[103 146  98 136 234 206] -> F
[131 125 114 122 120 148] -> E
[168 125 100 100 127 133] -> D
[120 121 105  95 122 133] -> Q
[143 130 102  95 119 137] -> L
diff L: [143 130 102  95 118 137] -> 5, [119]
diff D: [168 125 100 101 127 133] -> 4, [100]

[143 119 132 140 131 127 121 135 153 105 137  95 135 107  98 130 110 124
  81  93 114 137 157 130 109 144 114 117 140 164 113 117 127  84 112 167
 157 143 106  59 138 101  92 136]  U
[ 91 173 122 117 111 125  73  33 160 157  90 112 112 136 193 126 150 124
 174 136 137 156 162 120 161 151 124 182 140 170 149 132  93 102 123 149
 125  80  97  93 106 101  74 106]  P
[ 91 173 122 117 111 125  73  33 160 157  90 112 112 136 193 126 150  56
 174 136 137 156 162 120 161 151 124 182 140 170 149 132  93 102 123 149
 125  80  97  93 106 101  74 106]  W
diff W: [ 91 173 122 117 111 125  73  33 160 157  90 112 112 136 193 126 150  56
 174 136 137 156 162 120 161 151 124 182 140 170 149 133  93 102 123 149
 125  80  97  93 106 101  74 106] -> 32, [132]
diff P: [ 91 173 122 117 111 125  73  33 160 157  90 112 112 136 193 126 150 124
 174 136 137 156 162 120 161 151 123 182 140 170 149 132  93 102 123 149
 125  80  97  93 106 101  74 106] -> 27, [124]
diff U: [143 119 132 140 131 127 121 135 153 105 137  95 135 107  98 130 110 124
  82  93 114 137 157 130 109 144 114 117 140 164 113 117 127  84 112 167
 157 143 106  59 138 101  92 136] -> 19, [81]
diff P: [ 91 173 122 117 111 125  73  33 160 157  90 112 112 136 193 126 150 124
 174 136 137 156 162 120 161 151 124 181 140 170 149 132  93 102 123 149
 125  80  97  93 106 101  74 106] -> 28, [182]
diff W: [ 91 173 122 117 111 125  73  33 160 157  90 112 112 136 193 126 149  56
 174 136 137 156 162 120 161 151 124 182 140 170 149 132  93 102 123 149
 125  80  97  93 106 101  74 106] -> 17, [150]
diff U: [143 119 132 140 131 127 121 135 153 105 137  95 135 107  98 130 111 124
  81  93 114 137 157 130 109 144 114 117 140 164 113 117 127  84 112 167
 157 143 106  59 138 101  92 136] -> 17, [110]

[104 177 207 101 132 110 140 123  98 177 150 130 146 102 180  48] = A
[134 139 150 123 144 144 111 127 122 159 141 114 129 135 130 119] = N
[143 109 131 136 143 147 131 142 124 135 129 110 121 157  98 139] = K
[128 157 144 120 136 139 107 119 126 164 138 125 133 124 145 117] = S
[140 101 123 134 136 147 123 138 128 134 129 111 121 147 110 141] = G
[113 200 186 102 132 113 117 107 111 170 147 132 142 101 194  77] = Y
[114 165 150 119 121 115 124 113 124 136 136 140 137 104 159 105] = V
[107 162 138 115 131  99 144 124  99 187 159 129 144 112 169  51] = C
[133 119 149 129 142 135 143 145 117 142 138 112 125 145 105 121] = T
[139 114 125 132 137 142 123 138 129 132 130 117 123 152 110 140] = M
[137 112 143 132 139 136 138 141 115 143 134 114 122 146 109 126] = X
[107 193 221 115 131  99 144 124  99 187 159 129 144 112 169  51] = B
diff V: [114 165 150 119 121 115 125 113 124 136 136 140 137 104 159 105] -> 7, [124]
diff N: [134 139 150 123 144 144 111 127 123 159 141 114 129 135 130 119] -> 9, [122]

[118 131 151 142 159 156 138 101 140 190 192  97 115  56 160 174 158 107
 148 110 106 130 152 130  99 196 158 111  97 109 118 127] : sumen
[118 131 151 142 159 156 138 101 140 190 192  97 115  56 160 174 158 107
 148 110 106 130 152 159 142  79 133 169 213 184 131  91] : gak
[112 118 138  98 103 112  94 128 133 126 105 147 146 128 105  91 109 126
 111 128 144 115 103  95 147  97  89 134 124 148 143 118] : Kuva
[138 114 118 112 128 106 104 155 117 114  89 170 148 172  90 102  83 169
  94 148 169 104  84 109 167  98  91 141 120 150 148 160] : sala
[138  87 112 118 139  97 111 170 109 105 105 142 155 166  88 111  87 156
  82 135 158  95  94 119 145 111 107 125  90 124 145 151] : vamop
[128 138 102 181 105  99 195 102  80  98 141  37  74 101 155 146 181  51
 139 111  51 139 192 172  38 142 184  46 139  68  45  79] : mebo
[170 120  70  88 143 188  62 134 191 106  77 204 133 167 111 121  54 214
 125 166 163 143  44 127 203 109  90 222 115 178 182 197] : silop
diff sumen: [118 131 151 142 159 156 138 101 140 190 192  97 115  56 160 174 158 107
 148 110 105 130 152 130  99 196 158 111  97 109 118 127] -> 21, [106]
diff Kuva: [112 118 138  98 103 112  94 128 133 126 105 147 146 128 105  91 109 126
 111 128 144 115 103  95 147  97  89 133 124 148 143 118] -> 28, [134]
diff mebo: [128 138 102 181 105  99 195 102  80  98 141  37  74 101 155 145 181  51
 139 111  51 139 192 172  38 142 184  46 139  68  45  79] -> 16, [146]
diff mebo: [129 138 102 181 105  99 195 102  80  98 141  37  74 101 155 146 181  51
 139 111  51 139 192 172  38 142 184  46 139  68  45  79] -> 1, [128]

[134 139 134 135 110 143  90 132 118 108  70 167  95 128 161 133 129 116
 117 130 151 122 169 125 130  74 136 114 103 100 102  77 128 134  97 159
 171  96 158 141 130 116 227 162 149 126 103 134 143 147 107] : fumif
[143 148 113 173  92 125  84 144 134 137 109 126 166 119 128 130 122 121
 138 142 110 130 123 133 156 146 140 136 125  57 146 177 128 115 105 144
 129 116 137 137 152 129 211 123 131  57 118 125 136 124  82] : Bapa
[108 114 138 162 125 116 117 113 120 152  92 152 136 149 106 122 119 126
 150 120 143 183  66 133 144 151 159  66  82 119 150 111 103 139 127  70
 148 122  89 106 171 163 118 176 119 135 101 116 122 121 123] : dag
[141  96  80 174  74 161  95 142 135 109 144  82 162 141 149 129 138 148
 124 174 110 137  72 139  91 148 118 207 121 237 134 132 142 125  88 190
 134 129 146 160 137 137 214 116 117 164 154 126 126 133 128] : sapo
[143 108 118 140 123 106 173 127 120 137 139 119 130 102 105 138 106 114
 144 170 124 166  96 136 136 197 128  83 203  92  75 146 117 135 147 156
 140 140  99 113 147 124 113  88 163 194 140 141 168 137  65] : Ruz
[114 128 131 125 119 121 110 133 116 117  94 130 215 139  92 164 120 130
 115 104 153 152  41 115  62 114 120 189 148 149  94 150 114 133 167 166
 129 162 140 111 124 121  51 106 106 134 161 120 139 115 107] : bazi
[129 133 114  91 140 126 121 124 103  91 105 116 128 145 135 126 115 109
 103 126 118 140 143 114 116 142 135  96 170 158 161 133 128 114  79 129
 153 138 154  96  98 144  25 104 132  58 223 117 123 112 132] : vude
[130 129 146  70 106 133 137 144 133 100 141 143 163 160 144 130 147  98
 130 140 138 123 174 121 160 174 154 142 161  94 143 110 128 137 129  86
 142 100  79 129 119 142  83 110 132 123 125 113 139 140 182] : sosi
diff dag: [108 114 138 162 125 116 116 113 120 152  92 152 136 149 106 122 119 126
 150 120 143 183  66 133 144 151 159  66  82 119 150 111 103 139 127  70
 148 122  89 106 171 163 118 176 119 135 101 116 122 121 123] -> 7, [117]
diff dag: [108 114 138 162 125 116 117 113 120 152  92 152 136 149 106 122 119 126
 150 119 143 183  66 133 144 151 159  66  82 119 150 111 103 139 127  70
 148 122  89 106 171 163 118 176 119 135 101 116 122 121 123] -> 20, [120]

[ 79 110 112 171 112  94 124 136] : dite
[184 162 193  81 120  63 142 113] : nizu
[119 169 232  91 108  77 148 119] : rur
[ 67 102  63 156 121 158 117 118] : Ronas
[108 132 134 127 104 116 131 108] : luvom
[ 79 110 112 171 112 182 124 136] : maf
[ 70  88  37 170 146 186 110 142] : sosu
[188 169 232  91 108  77 148 119] : fip
[ 58  87  39 175 135 188 110 135] : peg
diff rur: [119 169 232  91 108  77 148 118] -> 8, [119]
diff fip: [188 169 232  91 108  78 148 119] -> 6, [77]
diff maf: [ 79 110 112 171 112 182 125 136] -> 7, [124]
diff rur: [119 169 232  90 108  77 148 119] -> 4, [91]
diff Ronas: [ 68 102  63 156 121 158 117 118] -> 1, [67]
diff maf: [ 79 110 112 171 111 182 124 136] -> 5, [112]
diff rur: [118 169 232  91 108  77 148 119] -> 1, [119]

[ 96  53 112  98  12] = nur
[101 147  12  79  63] = Kof
[147 226  71 130 217] = zirad
[ 96  53 112 116  12] = lin
[103  33 162 116  16] = pogev
[ 93  78  73 112  16] = las
diff Kof: [101 148  12  79  63] -> 2, [147]
diff lin: [ 96  53 112 116  13] -> 5, [12]
diff nur: [ 97  53 112  98  12] -> 1, [96]
diff zirad: [147 226  71 129 217] -> 4, [130]
diff Kof: [101 147  12  78  63] -> 4, [79]
diff pogev: [103  34 162 116  16] -> 2, [33]

[204 104 128  85 123  70]  solad
[140 105 146 114 107 122]  nog
[151 124 132 116 118 113]  konu
[ 57 243 127 236 197 206]  Tef
[139 118 126 115 122 110]  ropam
[136 125 124 121 127 119]  rasif
diff ropam: [139 118 126 115 122 109] -> 6, [110]
diff Tef: [ 57 242 127 236 197 206] -> 2, [243]
diff nog: [140 105 146 114 108 122] -> 5, [107]
diff rasif: [136 125 124 121 127 118] -> 6, [119]

[123  99 118 118 122 142 150  98  93 107 153 127 117 107 120 172 150 138]  vuf
[127 149 127 128 143 136 113 132  93 144 125 151 133 134 131 100 120 139]  duzo
[136 149 134 136 163 115 131 125  93 120 124 125 152 106 126 109 126 163]  liv
[120 144 128 113 105 119 107 161  93 162 105 112 140 151 140 126 134  99]  maru
[118 146 125 111 143 108 142 123  93 124 123 111 114 140  94 118 132 152]  zegov
[136 139 121 132 117 142 103 134  93 133 138 106 138 121 126 123 137 117]  vof
[113 152 125 144 129 125 117 149  93 135 115 128 138 135 118 108 122 138]  Buz
[124 165 130 161 114 142  71 160  93 126 108  39 163 111 174  73 101 136]  kom
[120 101 123 101 115 140 138 126  93 135 143  50 141 124 116 167 157 116]  Sem
[119 116 143 146 125 118 152 116  93 106 123 129 112 114 144 138 110 147]  Bur
[142 155 129 134 119 129  84 158  93 151  96  67 153 135 143  98 115 119]  Futi
diff Sem: [120 101 123 101 115 140 138 126  93 135 143  50 141 124 116 166 157 116] -> 16, [167]
diff maru: [120 144 128 114 105 119 107 161  93 162 105 112 140 151 140 126 134  99] -> 4, [113]
diff kom: [124 165 130 161 113 142  71 160  93 126 108  39 163 111 174  73 101 136] -> 5, [114]
diff maru: [120 144 128 113 105 119 107 161  93 162 105 112 140 151 140 126 133  99] -> 17, [134]
diff liv: [136 149 134 136 163 115 131 125  93 119 124 125 152 106 126 109 126 163] -> 10, [120]
diff duzo: [127 149 127 128 143 136 113 132  93 144 125 151 133 134 131 100 119 139] -> 17, [120]

[129 127 127 105 139 128  62 126 195 123 135] = R
[129 127 136  88 111 130  66 144 112 124 128] = Z
[126 128 222  81 114 125  61 203  90 119 135] = J
[128 126  97 120 143 128 120 119 108 124 131] = H
diff R: [129 127 127 105 139 127  62 126 195 123 135] -> 6, [128]
diff R: [129 127 126 105 139 128  62 126 195 123 135] -> 3, [127]
diff Z: [129 127 136  88 111 130  66 144 112 124 129] -> 11, [128]
diff R: [129 127 127 105 139 128  62 126 195 122 135] -> 10, [123]
diff J: [126 128 222  81 113 125  61 203  90 119 135] -> 5, [114]
diff Z: [129 127 136  88 111 130  65 144 112 124 128] -> 7, [66]

[120 169  57  32 100]  mot
[214 190  45 185 108]  sok
[ 82 107 140  72 140]  teno
[120 169  57 125 100]  narer
[102 107 140  72 140]  vifo
[125 175  86  46 111]  beve
[ 57 140  86  36 166]  Pitug
[199 193  32 157 100]  fipat
[ 57 140  86  36  76]  mus
[229 149 100 158 187]  Defaz
diff Pitug: [ 56 140  86  36 166] -> 1, [57]
diff fipat: [199 193  32 158 100] -> 4, [157]
diff sok: [215 190  45 185 108] -> 1, [214]
diff Defaz: [229 149 100 159 187] -> 4, [158]

[ 69 167 140 132] -> rav
[109  95 121 127] -> dep
[104  95  99 156] -> nuki
[117 114 128 170] -> keme
[134 129 120 137] -> Neme
[ 78 153  95 151] -> rifuz
[100 115 144 110] -> Zuzo
[147 175 125  57] -> bezon
[ 78 156  44 176] -> noso
[ 90 123 122 175] -> Vetu
[115 140 138 151] -> giv
[143 122  74 130] -> Kapul
diff keme: [117 114 129 170] -> 3, [128]
diff rifuz: [ 77 153  95 151] -> 1, [78]
diff nuki: [104  95  98 156] -> 3, [99]
diff bezon: [146 175 125  57] -> 1, [147]
diff Kapul: [143 122  75 130] -> 3, [74]
diff dep: [109  95 121 126] -> 4, [127]

[146 144 156 121 127 134 148 167 145 131 149 145 122 124  96 147 105  91
 124 169  95  90 107 106 130] = fav
[134 106 150  87 151 184  64 176 113 107 129 113  80 100 109 159 138 162
 147 102 126 128 119 138 168] = Pizes
[146 144 156 121 127 134 148 167 145 131 149 145 122 124  96 147 105  91
 124 169 153 192 152  97 154] = nif
[146 144 156 121 127 134 148 167 145 131 149 145 122 124  96 147 105  91
 124 169 116 192 152  97 154] = Sika
[112 104 166 124  90 107 116  95 155  61 131 136 118 103 131  99  93 105
 159 111 117 131 107 175 101] = Voro
[ 96 123 114 101 136 121 132 149 136 131 121 137 136 117 120 151 109 115
 112 129 111 140 104 131 137] = fev
[ 75  77 213 115  70 113 131 121 109  93 167 188 125  96 109 125 114 136
 167 123 137 131 108 147 143] = pana
[105 122 133 160 163 134 136 153 114 111 167 125 163  99 127 113 155 138
 129 116  93 122 109  77 176] = lala
diff Sika: [146 144 156 121 127 134 148 167 146 131 149 145 122 124  96 147 105  91
 124 169 116 192 152  97 154] -> 9, [145]
diff nif: [146 144 156 121 127 134 148 167 145 131 148 145 122 124  96 147 105  91
 124 169 153 192 152  97 154] -> 11, [149]
diff Sika: [146 144 156 121 127 134 148 167 145 131 149 145 122 124  96 148 105  91
 124 169 116 192 152  97 154] -> 16, [147]

[127 155 158  96 114 143 175 103 144 215 133 150 103 177 110 128 111 191
 142 110 192 137 137 110 149 119 136 185 137 129 139] = galo
[127 155 158  96 114 143 175 103 144 215 133 150 103 177 110 128 111 191
 142 110 192 137 143 110 149 119 136 174 137 129 137] = silu
[144 138 128 129 114 122 141  82 103 171 185 159 147 112 122 137  91 164
 125 129 130  97 196 129 127 143 157 210 109 120 154] = nober
[154  66 113 150 140 116 108 163 127  24  74  91 145 106 114 146 135  19
 115 125  93 174 122 159 107 116 115  64 134 149  86] = bofek
[127 155 158  96 114 143 175 103 144 215 133 150 103 177 110 128 111 191
 142 110 192 137 137 110 149 119 136 185 137 113 139] = vek
diff silu: [127 155 158  96 114 143 175 103 144 215 133 150 103 177 110 128 111 191
 142 110 192 137 143 110 148 119 136 174 137 129 137] -> 25, [149]
diff nober: [144 138 128 129 114 122 141  82 103 171 185 159 147 112 122 137  91 164
 125 129 130  97 196 129 128 143 157 210 109 120 154] -> 25, [127]
diff galo: [127 155 158  96 114 143 175 104 144 215 133 150 103 177 110 128 111 191
 142 110 192 137 137 110 149 119 136 185 137 129 139] -> 8, [103]
diff bofek: [155  66 113 150 140 116 108 163 127  24  74  91 145 106 114 146 135  19
 115 125  93 174 122 159 107 116 115  64 134 149  86] -> 1, [154]
diff silu: [127 155 158  96 114 143 175 103 144 216 133 150 103 177 110 128 111 191
 142 110 192 137 143 110 149 119 136 174 137 129 137] -> 10, [215]
diff bofek: [154  66 113 150 140 116 108 163 127  24  74  91 145 106 114 146 135  19
 115 125  93 174 122 159 107 116 115  63 134 149  86] -> 28, [64]
diff bofek: [154  66 113 150 140 116 108 163 128  24  74  91 145 106 114 146 135  19
 115 125  93 174 122 159 107 116 115  64 134 149  86] -> 9, [127]

[208 113  65 193 143 229] = Vef
[ 78  83 140 130 113  56] = Vamo
[134  95 109 181 132 193] = gef
[ 43  56 157  37 195 110] = tole
[160 109  92 133 120 174] = Leniz
[132 104 136 171 133 121] = Fet
[150 136 135 134 176 175] = sezug
[110  31  53  90 164 175] = Lon
[ 68  67 105  95 177  63] = Rulef
diff Fet: [132 104 136 171 134 121] -> 5, [133]
diff Vamo: [ 77  83 140 130 113  56] -> 1, [78]
diff Lon: [109  31  53  90 164 175] -> 1, [110]
diff Leniz: [160 109  92 133 119 174] -> 5, [120]
diff Rulef: [ 68  67 105  95 177  62] -> 6, [63]
diff sezug: [150 136 135 135 176 175] -> 4, [134]

[134 105 129 101 133 130 100 108 121 164 150 147 122 144 117 133 109 137
 129 126 127 133 137 121 137 123 134 125 126] = kudub
[125 120 130 101 122 130 138 122 121 164 122 133 131 125 139 125 135 155
 124 125 124 126 131 133 148 126 134 125 129] = baf
[125 120 130 101 122 130 138 122 121 164 122 133 131 125 139 125 135 155
 124 125 124 126 131 133 108 126 139 109 124] = Vob
[134 105 129 101 133 130 100 108 121 164 150 147 122 144 117 133 125 137
 129 126 127 133 137 121 137 123 134 125 126] = dor
[133 135 129 136 134 125 113 118 140 164 145 125 119 141 107 134 125 120
 128 128 129 133 134 121 148 126 129 133 130] = poma
[125 120 130 101 122 130 138 122 121 164 122 133 131 125 139 125 135 155
 124 125 124 126 131 133 108 126 134 125 129] = Fazet
diff baf: [125 120 130 101 122 130 138 122 121 164 122 133 131 125 139 125 135 155
 124 125 124 126 131 133 148 126 134 126 129] -> 28, [125]
diff dor: [134 105 129 101 133 130 100 108 121 164 150 147 122 144 117 133 125 137
 129 126 127 133 137 121 137 123 134 126 126] -> 28, [125]
diff Vob: [125 120 130 101 122 130 138 122 121 164 122 133 131 125 139 125 135 155
 124 125 124 126 130 133 108 126 139 109 124] -> 23, [131]
diff Vob: [125 120 130 101 122 130 138 122 121 164 122 133 131 125 139 125 135 155
 124 125 124 126 131 133 108 126 139 110 124] -> 28, [109]
diff poma: [133 135 129 136 134 125 113 118 140 164 145 125 119 141 107 134 125 120
 128 128 129 133 134 121 149 126 129 133 130] -> 25, [148]
diff Vob: [125 120 130 101 122 130 138 122 121 164 122 133 131 125 139 126 135 155
 124 125 124 126 131 133 108 126 139 109 124] -> 16, [125]
diff baf: [125 120 130 101 122 130 138 122 121 164 122 133 131 125 139 125 135 155
 123 125 124 126 131 133 148 126 134 125 129] -> 19, [124]

[ 79 100  68 172  25 151] -> suga
[120 131 127 123 135 157] -> Dos
[172 182 160  43 202 118] -> nada
[103 117 104 126 139 126] -> tuvi
[162 179 201  94 179 101] -> Zaku
[172 182 160  43 202  88] -> fov
[166 202 189 135 200  62] -> nefak
[112 106  96  97 131 171] -> nura
[124 116 109 114 103 186] -> sed
[192 131 194  95 147 225] -> Mura
[128 103 111  89 140 140] -> fiki
[ 97 123  77 106 134 133] -> vuma
diff Dos: [120 131 127 123 136 157] -> 5, [135]
diff fiki: [128 103 111  89 141 140] -> 5, [140]
diff nura: [113 106  96  97 131 171] -> 1, [112]
diff sed: [124 116 109 115 103 186] -> 4, [114]
diff fov: [172 182 160  43 203  88] -> 5, [202]

